Each row is followed by its class.
[ -91  219   23   52  155  234 -100   -1   39  177 -193  -47  -43    4
   -2  -76   26  191   47 -103   11   -7   56   92   25   65 -277  -36
  -88 -153  -21  108 -126  216  -58  172  -82  -22   10]
Z_413
[ 197  224  166 -304  -82  183 -257   -4  107 -455  251  -21  185  176
  204  263  467 -544   52  263   98  161 -233  -45   81   26  109   88
  141   69  191   30  117 -101  -43  173 -117  159  -44]
Z_276
[-447   40  231  -15   67   43 -107   59  -46   83  227  -39  -45   94
  -74 -130 -248 -122  170  178  -70   23  268 -139 -261   86 -243  -64
   -9  103  -61  163  171   99   82 -262  101  184  -18]
Z_143
[ 140   48   83  272  -32  242 -116   76   91  114   55  -94 -116  -16
 -213   92  -59  156  -33 -180  181  -15  -76   84  108 -159  -20  -24
   50  -51   28   32 -131  125 -145   37  -55 -215  119]
Z_40
[ -15  140   86  -59  270 -281  163 -173 -232  457 -493   -5  -68  -86
  -75 -128 -200  432  -35 -476  -16 -155  -78  241 -148  -79  -82 -119
 -100 -440 -401  310   13   70   92  -90   33  -38   77]
Z_64
[-240 -146  152  -68 -167  164 -202  153  -92 -136  185    5 -288   -7
  132   50  160 -385 -137  230  -99   -3  -72   -6 -109   67 -139 -139
  109  100   73  -51   17   90  133   -9   88  171  -31]
Z_958
[  67   53   10 -120   39   73   62 -139  -50 -116 -129  -65   37   54
 -140   26  163 -296 -117   54   12   13   26  -17  -82  -91  144  118
  -43  -38  310  114  -50  -72    3   32 -213  -70  -46]
Z_413
[ -42  357   98  370 -158  253 -461  327  279  124 -526  123 -176  -21
  157 -154   37   -9 -114   24 -138   38  274   19  -87  438 -190  205
 -511 -223 -284 -110 -108 -296  254  -14  -51  573 -494]
Z_276
[-109  296  -16  251   16  544 -162 -231  -48  -59 -277 -191  101    9
  -62 -145   -2  196   71   64   55  -25  302  129 -124  114 -247   60
  220 -284   19  218   57  163 -196  232  -71  -74   99]
Z_287
[ -82  322   -4  168  -29  196  -83  -25  -22  244  -50  -54  -19  -13
  -98 -120  106  167   51  -98   29 -220  263  269  -33  -92  -95   30
  -47 -159  -52  288   21  110 -187  -53 -307 -146   92]
Z_958
[ 110  134   26  -76  -91   58 -391  554  204  -29  111  -58 -140  -53
  218  296 -209  177  126   47   75   39  -13 -213  499  226  -48   65
  -69  275   27  -77 -100   25  -45   71  298   83  107]
Z_363
[-283   68  135  112  -73   64  -71  -24   11  125  164   21 -185  -73
  -95    3    4    8    2  111 -106  -11  239  -58 -160   87  -94   54
   78 -101 -121    3  119  -17  -84  -75  176  201 -119]
Z_958
[ 222  233   78  422  -21   -2 -224 -374   27  -55 -110   24 -273   24
 -201  -46 -242  480  303   11 -200  -41 -101 -530  123  278   -6  178
 -225   27   54 -438   37 -436 -348 -537  364   84  264]
Z_64
[-131  123  -48  233  165   86 -281   23  150 -152 -178  -97  100 -315
 -101  238  -95   22  -48  215  -89  223 -291 -135   67   77 -158  130
  236  141  163  250 -242  467 -118   -1 -226 -295 -159]
Z_292
[ 111  248  -94  336  -74  181  -76  -66  -16   59   46 -151   -2 -352
 -251   13 -197  256  112 -120   -2 -196   -3  207   -2 -123  -38   91
 -190   30   -7  151 -116  207 -119  -86 -234 -316   -7]
Z_413
[-429 -248 -131  -44   45  284 -306   99  327 -227   26  116  177  -11
   95 -163  190 -155 -115 -145  -37 -170  203 -126 -101 -194  -71 -163
  -96  -89  164 -212  154  259    0   97 -336 -142  231]
Z_292
[-451 -126   76  307   45   50 -104 -171   50 -154  -60   62   14 -289
 -165   52  -61 -139  -50  153 -157   37   53 -330 -176   23  -97  112
   32 -212   76  -65   94   49  131   43  -40  -43   33]
Z_857
[  11  -19   99   48   89  -11   25  -50  -45  -84  100  -50 -137  -40
  138  230  156 -235  -70  338   29   67 -213  177   17 -111  -46   18
  -44   54  -31  303 -184  211  164  163 -168 -128 -210]
Z_40
[  -3  -25 -151  218   43  194  -62 -100   13  223  -71 -145  -81 -265
 -455 -111  -84  -83  -65 -241   70 -197  253  169 -115  -91  -47  194
 -198  -41  116    1   13  322   46   84 -412 -229  180]
Z_857
[-255   72  -49   27  -21  199 -197  -41   13   44  -17 -102  154 -225
 -119    5    0  108   46 -230  111 -216  147  268 -106 -269   84  180
  -14  -40  -18   48   76  128  -91   35 -195 -112   32]
Z_713
[-444  -91  136 -109  -88   69 -140  -70   17 -143   55 -122  112    4
   72  -16 -113 -113   70  203  -95  -22   71 -273  -17  149   -5   85
  251  156  165   85  127   16    2 -275  249   -6  240]
Z_287
[ 427  224   17  139 -249  -87  284   19 -193  145   15  -24 -384 -351
 -398   78 -127 -235 -174  133 -137   48   84  -92  -32  255  -90  199
 -348 -263  209    0 -111  -69  -23 -119  -57  -56 -187]
Z_413
[-162  -81   48  223 -121   98 -124 -229  -59  -62    9 -128   13  -99
 -306   35   61 -117 -139   77  144  -31   18 -171 -203    8   15  306
  192 -189   93 -165  200   53  -61 -298   74  -43   55]
Z_292
[  18  -29  -76 -149   91 -173  254 -137 -188  279 -301  -76 -169   36
  -76   -7 -132  133  -74 -360   -9  -68    0   74 -111 -135   25  -13
  286 -139 -201  305   59   92  -83 -190 -163 -226  256]
Z_64
[-266  147   39 -169  -90   21   33 -136   34   67   10 -254   10  -31
  142  -41 -114  236  367 -145 -147 -330   93    5  138  199  258  224
 -245  399  191  -26  -88 -237 -150  -71   58 -122  318]
Z_40
[ -29  241   16  199   23  240  -11 -115   55   21 -277 -163   23 -143
  -49 -101  -61  182  -54   -4   11   -9   43   71    5  134 -230  112
  108 -187  112  251 -110  152  -90  128 -157 -155  -85]
Z_292
[ 158 -179   49  -15  -28   69 -245  363  245 -212   59  -41  132  -74
  106  151  -51   70  -17   53  143   75 -288   76  206 -190   83 -108
  -16  376  246 -186  -97  209    9  -26   86 -159  -18]
Z_276
[ 157   92   55  -27 -167  118  -77  143  131  136  231   72  297  313
  291    4  -22  -30  -11   91   95   -5  216  -37  380  352 -282   44
 -427   -8   12 -204  -75   50   -2 -297  439  162   97]
Z_287
[ 144    4 -138 -264   47 -146  260  -76  -40  252 -183 -142  -33  -11
  -46   12  -19   74   13 -251   29 -184  -20   63   24  -76  207   68
  115   17  -83  183  -38  -12  -73 -163 -209 -263  225]
Z_413
[ 184   80  -96 -160   47 -113  409  -90  -89  394 -168 -114  -83   30
  -91  142  -51   87   -8 -172    3  -77   58   96   50   76   12  142
   28  -53 -145  178  -36  117  -67  -68  -72 -200  284]
Z_413
[ 221  365   57  125 -226 -143 -169  370  -47   88  -56  -28  -99   12
  138   34 -141  285  -29  148  -33  187  140 -125  202  360 -151   98
 -439  -35   -5  -15  -93  164  -23  -39  284   59 -161]
Z_413
[-181  248   24  123   43  205 -167   -1 -105   25 -215  -60 -167 -124
  -64 -188   27  186  -18 -205  -17 -132   67  -81 -125 -132 -182   45
   84 -230   10   51   40  187 -198   -3 -221   26   16]
Z_86
[  77  143  153  -77 -180  -22 -110  234   39  -45  -71  -39   88  178
  211   61   39 -103 -175   67  -37  332 -153  -82   19   73  -85   34
 -111  -19  244   63 -180  276  -36  104  263  -58 -178]
Z_40
[-166 -215  102  -52   91   27 -101  188  103 -303  185   48  129 -244
  288  133  202  224  -37  121   54   26 -101  156  173 -199  128 -100
   35  225  118 -228 -124  119 -192  135  -45   74 -325]
Z_143
[-323  323   -9   11  216  286 -227  -69   36  239  -48   38  147   -8
 -183 -323 -125  343  129 -141 -169 -306  434 -180  149   56 -382  115
 -115  -64   29 -153  195  353 -350  -94   17  248  421]
Z_276
[-205  -98  212   17  -61    0 -161   29  -80   44  168  -28  209  151
  160  226  410   44  -14  206  215  -47    1   54   60 -194  423  -11
   24  113  -94  -98  131  104 -108 -284  352 -105  229]
Z_287
[ 199  277   89  -89 -236 -134  -17  260  105  -15   50  133 -206  111
  238  236  -89  -30  -55  107   19  275  -54 -127  275  274    3  149
 -269  235  185   15 -146  -65  -92    8  138   23 -283]
Z_40
[ -25  -71  -62   61  153   36 -138  -97   65  -68 -153   13 -305  -26
 -135 -142   78 -141  -63  209  -97  -26  232 -129  -55  -37  -35   68
   -7   26  127   30   -3  -19  -23  -62 -365    8  -43]
Z_713
[ 124  -70 -202  240  136 -318  -50 -212  350 -324   15   12 -363 -455
  168  134 -224  509  173   79  105  -10 -729   28  506   92  171  -21
   50  576  103   10 -120 -332  -72 -148   19  -51 -181]
Z_857
[-179 -389 -226  -50  341  234 -137 -242   46 -243  228    3 -191  368
   -3  270  106  305  316  393  279  -43  202  179  -78 -273  123  -94
  353  216 -210 -197  368 -135 -416 -170 -119  133  317]
Z_143
[   3  135  148  229   21  220  -26 -100   40   82  -80  -14  127  -98
 -251  -91 -136   93   34   -9  -10   -3  188  -35   57  134 -212   96
  -74 -131  166   29    8  153    8  100  -53 -159  164]
Z_40
[   2  218   70  242  -14  289   -7   46   38  302  -29 -102 -189  -16
 -181 -123  -50   10  -29 -149  102 -119   79  182  -95 -192 -226  136
 -143  -92  -79  306  -91  290  -24 -167 -453 -114   82]
Z_40
[ 101  -10  -33   90  210  143  -61  -47   93  -43 -111  -27 -276   24
 -195 -117  113 -318  -33  106  -75 -112  367 -107   71  133 -108   72
 -197   42  146 -113   51 -132   37  -68 -234  299   72]
Z_276
[ 156  279   -4   49  -42 -215   48  299  -58  255 -102  146 -147  -32
  -43  -15 -235  166  -45   60  -71  101   97 -140  148  314 -264   90
 -522  148  117 -136  -50  234   40  -77  135   93  -93]
Z_413
[ 242  -74 -128   10    3  -13 -130  227  213 -177  118  -19 -105 -149
   73  292   13  -25  -22  133  183   83 -333  -38  203  -54   81   -1
  126  298   99 -128  -21   67 -132  -21  -15  -27 -124]
Z_857
[-217  -14   87   78  -78   31  -11    3  -50  -42  -15  -50 -153  -90
  -50  -14 -120  -57  -57  -31  -67   62   54 -150  -99  115  -95   47
   37  -45   35    1   53   53   51  -91  127   78   -5]
Z_86
[ 454  250   42  -91 -190 -235   71  137   31   65   74   -8   34  133
  199  -24  -80   85   52  160   40  107  -22 -114  177  250   45  269
 -431  213  132  -58 -132   17   -3 -232   34  -61 -156]
Z_363
[ 155   15  -99 -124   40 -237  302  -46 -105  365 -204   -6 -249 -121
  -71   28 -235  153   10 -344  -30 -158  -96   -2   28  -41  115   16
   80   38 -260  140   -1  -19   22 -234  -56 -171  198]
Z_86
[ 396  277   16  139 -207   55 -154  245   60  190 -339 -129 -194   31
 -496  407   93 -330 -332  139 -133  160   65  -49  -27   41  117  241
  109  -20  376  213 -100  238 -153  311   45 -351   25]
Z_413
[ 146   65    8   13   96  114 -168  113   55    4 -167  -62 -155  122
 -159 -131  128 -295   -8  190 -107    4  361  -93  -59  149 -243   73
 -150  -48  323   57  -42   65  -59 -100 -427  -66  -24]
Z_64
[ 206  177  122    5 -253  -20 -213  311   63   28   63   58  103  160
  158    8  -81   93  -64  -28   30  159  -14  -84  156  118  -82   79
 -278  167   88 -196  -37  141    0  -58  280   76  -22]
Z_713
[ 350  317   43   57 -160  -64 -162  212  -45   11  -33   22   -3  141
   37   20 -129   68  -75   -7  106   68 -103  -83   90  113  -57   92
 -362  -38  101   -5  -92   86   -6  -47   37  -32  -81]
Z_363
[ -47  156  -12   55  -12   87 -177   27   30   94 -134  108   10    9
  -49  -64 -204  103   26  -39   31  -21  164  -89  108   28 -202   34
  167  222   68   84  193  258  -32  -91   64 -122  186]
Z_287
[-290 -200  -55   12  252  138 -147 -130  254  -37  -60   52 -149   44
  -63  -13  221 -251  -85   34  -93  -21  204  147    3 -159 -179   -2
  144  -14  170  225 -109  -12   25  193 -412    2 -141]
Z_292
[ 402  -61  118  234 -224   67  217 -122   51  -90  262 -270  156  -89
 -175  224 -113  283  -81  192  201   98 -110  183  103    7  289  209
 -361  -80  119   -9 -223  109 -138 -175  -33 -390  103]
Z_713
[-166  -26   64  289 -121    2   -6   48   21  153  -26  -13 -186 -203
 -191   35 -173 -126  -71  137 -112  -23  133  -98 -139   94 -172  121
  -64   23   61   13   56  148  106 -103   57  -91  -32]
Z_857
[ 213   73  -66  158  -47  115 -183   83   74 -186  140   -2  -29   16
  -29  234   82  -13   24  203  102   23 -127  -20  173   29   38   35
   29  182   98 -112   37  -51 -154  -15   64  -12   -8]
Z_64
[ 479  189   -4  271 -224    1  171   23    4  159   22  -67  105  152
   32  -33  -17  269 -177  -11  122  -35  -61   84   11 -102 -110  200
 -363  -64   75 -206  -92  218 -179 -194  228  -84 -148]
Z_292
[ 191 -124  -33  167  -95   23 -202   47   66 -405  119  -14  179  -13
   10  190  165  152  -39   78  269  202 -297   76  158 -151  189   15
  -74   36  270 -214  -96  -60  -94  -20  -42 -156 -108]
Z_413
[ 178  153  151  290   18  290   -4   35   38  173   -2 -221 -180 -140
 -247  -30 -138  268  -60  -63 -193 -209  178  -23  -44 -156 -117   -7
 -316 -195   61   14 -152  355 -231  150  -34  -97  235]
Z_857
[  94 -256 -212  212  139  -67 -148  -42  353 -370  210   28  107 -182
   68  397  209  302  -31  326   37   82  -50  109  417  -91  278   10
   77  241  102 -122  -53   91 -259  175  -15 -174    1]
Z_958
[ 145  188  -32  192  -17   66  -33   20  -49  132 -243 -105 -154  -92
  -69  -73 -154  288  -93 -117  110   73  100   19   63   29 -178  112
  -90 -255    7   91  -62  273 -174  -90  -19 -139  -24]
Z_40
[-325 -140    0   79  -58   42 -180 -165  -33  -65    2  -71 -134  -92
  -30  164   62 -116  -54   32  -51   17   95  -79  -71  -41   83  180
  165   58   12  -39   88   68   17  -22  205  -49   38]
Z_292
[ -20  218  -89 -205  298    1  -48 -121    3  146 -130 -250 -167 -118
 -224  -13 -224   30  173  343 -144   70  218   73   92  136  -49    8
   71   50  219  707 -155  242 -179  -24 -241 -397   11]
Z_64
[   6  -17  -62  183  153   94 -196  -49  -67 -154 -215   30 -418  -14
 -122 -115   55 -148  -39  -70 -137   10  410  -94   44   61 -238   -3
  -31  -36  136   35   65  -46   31   99 -343  124   63]
Z_64
[-301   53   46    2  -83  154 -348 -165  -51 -263 -326  115  -46   19
  192 -158   76 -200  -58 -250  136  351 -308 -341 -477 -212 -170  -42
  460 -280  -14 -114  231  148  137  144  212  -20 -217]
Z_287
[ 452   20 -169 -315   17 -143  454 -124 -144  447  -82 -191  -23   61
  -12   46  -34   67  -63 -337  153 -289  152  276   70   -5  339   91
  -59 -131 -365  138  -24 -150  -29   -7  -26  -22  155]
Z_857
[-278  -48  -54  254  134   31 -446   74   -2 -220   52  -34 -128 -252
 -115   -1  141  -47   57  -17   21  -11  -49  -52   -7 -271  153  -70
  -68  273  124  -37  -29  143    4 -144 -164  -52  -77]
Z_413
[  20 -102 -106  244  446  160 -291  -51   34  127 -113 -160 -554  -48
 -190  -76  -67  -26   70  349 -222  -40  547  -72  355 -120 -128 -118
 -101  343  166  339 -167  479  -71  -71 -108 -265  299]
Z_40
[-106  131  -75  219   97  122 -108   32  -32  281 -127  -88 -390 -219
 -233  -12  -91   12  -14 -101  128  -62  293  -17   14  -19 -194  135
   32  -77  -73  131   48  245  -30  -22  -60  -44   26]
Z_287
[ 435  199  116   28 -295 -141 -139  366    1   26   46  -98 -128   40
   68    2 -151  203 -162    6   90   19 -110  -87  104  115   31   24
 -414    6  143 -146 -144  153  -46 -103  170  -79 -143]
Z_958
[ 304   31  -74  124   32   21   43  -58   17 -164  -71   22 -158  -10
 -189   11  -34 -189 -162   -8  -56  -80  217 -165  117  -40  -50  133
 -164 -144  168   90  -73  -50   26   14 -500  -84   28]
Z_86
[ 378 -311 -244 -214   11 -200  512    0   22  142  -22 -210  -32 -148
 -191  205 -247  109   -7  -25   48 -201  -36   92  192  161   84  216
    8 -115   76   12 -142 -119   31  136 -287 -318  396]
Z_363
[ 289   30  -70 -114   30 -156  352  -11  -38  281 -139 -117 -213   25
  -54   69 -102   47  -54 -310   37 -128   47   -9   86   62   20  132
  -92   24 -121   51    8  120   15 -100 -129 -110  298]
Z_86
[ 327   82  -48 -184  168  -69  481  -65  -40  399 -293 -203 -378  -15
  -91   87 -147  154   34 -260  117  -31  -62  111   82   79  102   59
  131 -128 -180  276 -190 -231 -102   28 -194  -74  112]
Z_143
[ 336   71   29  166   50   39 -256  162   64 -109  125  -32 -222  -93
  -37  153   40   58  115  -19  162   -6 -112  -33  215  -10   74  -29
 -148  276   16 -164  -78   44  -43 -107 -135  -65  -48]
Z_86
[ 320   26 -126 -124  329  -32  167  121  199  385 -362 -169 -436  -66
 -367  130  -63 -409 -117    3 -219  -61  319 -149   64  166 -104   65
  -20 -234   86  293 -281  -55  -35  202 -358  -84   15]
Z_143
[  45 -133  -53  -35  -24   55  -53   50  106 -207  249   61  117 -103
  163  310  177   23   29  149  105  168 -312   90  184 -112  186   41
  143  241   12 -157  -73   63 -138  105   68  -16  -80]
Z_40
[ -94  151  -23   40   73  226 -204   62   43  326 -112 -106 -318  -99
 -390    2  -93 -146  -80 -248   26 -191  127  121   26 -151 -146  115
  -60   54  171  125  -82  301  -86   59 -206 -151  145]
Z_276
[ 468  385  130 -232  -50  196 -308  248  180 -217  -82 -407 -442  195
  171  440  -61  125  285  187  132  205 -899  254   61  337  273   69
 -395  117   87  286 -529 -589 -188  -64 -129  375 -131]
Z_363
[ 147  -66  -29  -32  214   32 -165  -41  210 -234  123   75 -109   33
    5  246  156    1   21   54  136   78 -419   69  100 -173  142 -255
  196  220   52  -13   24  -74 -228  -57   -8   -1  -74]
Z_64
[ 414  -30  -73  183  -20  151 -315   54   47 -139  -92  -49 -287   20
 -246 -136  131 -234  -35  248  -38 -142  255   52  -86 -169  -85  131
  104  164  241    8   82   51   34   86 -449 -109  -63]
Z_363
[ 304   -4 -112  249   59   93   43   58 -116  -19  -75 -109 -412 -176
 -253   31  159  -23 -123   80   57 -235  283   83   38 -155   62  179
 -174   52  186  -97  -15  130 -164   28 -485  -84   77]
Z_363
[-391  181   50  -92   82  326  -91 -140   65   62 -267  -27  216 -113
   64  189    3 -145   28  115 -126  162   32   -8  155  178 -205  175
  422  196  223  124   32  332  -50  332  447 -103   99]
Z_276
[ -49  373  181   26 -172   11 -220  258 -106   77   11   62   47  142
  121   37  -56   30  -63   25   63  134   81  104  -45   29 -132   16
 -378   70  141   66   69  263   -9  101  276  124 -193]
Z_857
[ 228  187  -19  142 -108  160  -65   -8   34  188  -64 -150 -102  -89
 -216 -107 -115  113  -68 -167   69  -86  124   25   38  -70 -141  197
  -47 -113   40   58  -12  251  -93   -9 -126 -196  151]
Z_713
[ 179  289  169  -63 -199  -44  -57  333   59    9   31  -18   87   62
  177   81  -91  107  -44   -6   65  197  -28  -14  176  189 -117  134
 -412   40  196   12 -112  202   14   24  151   17 -157]
Z_86
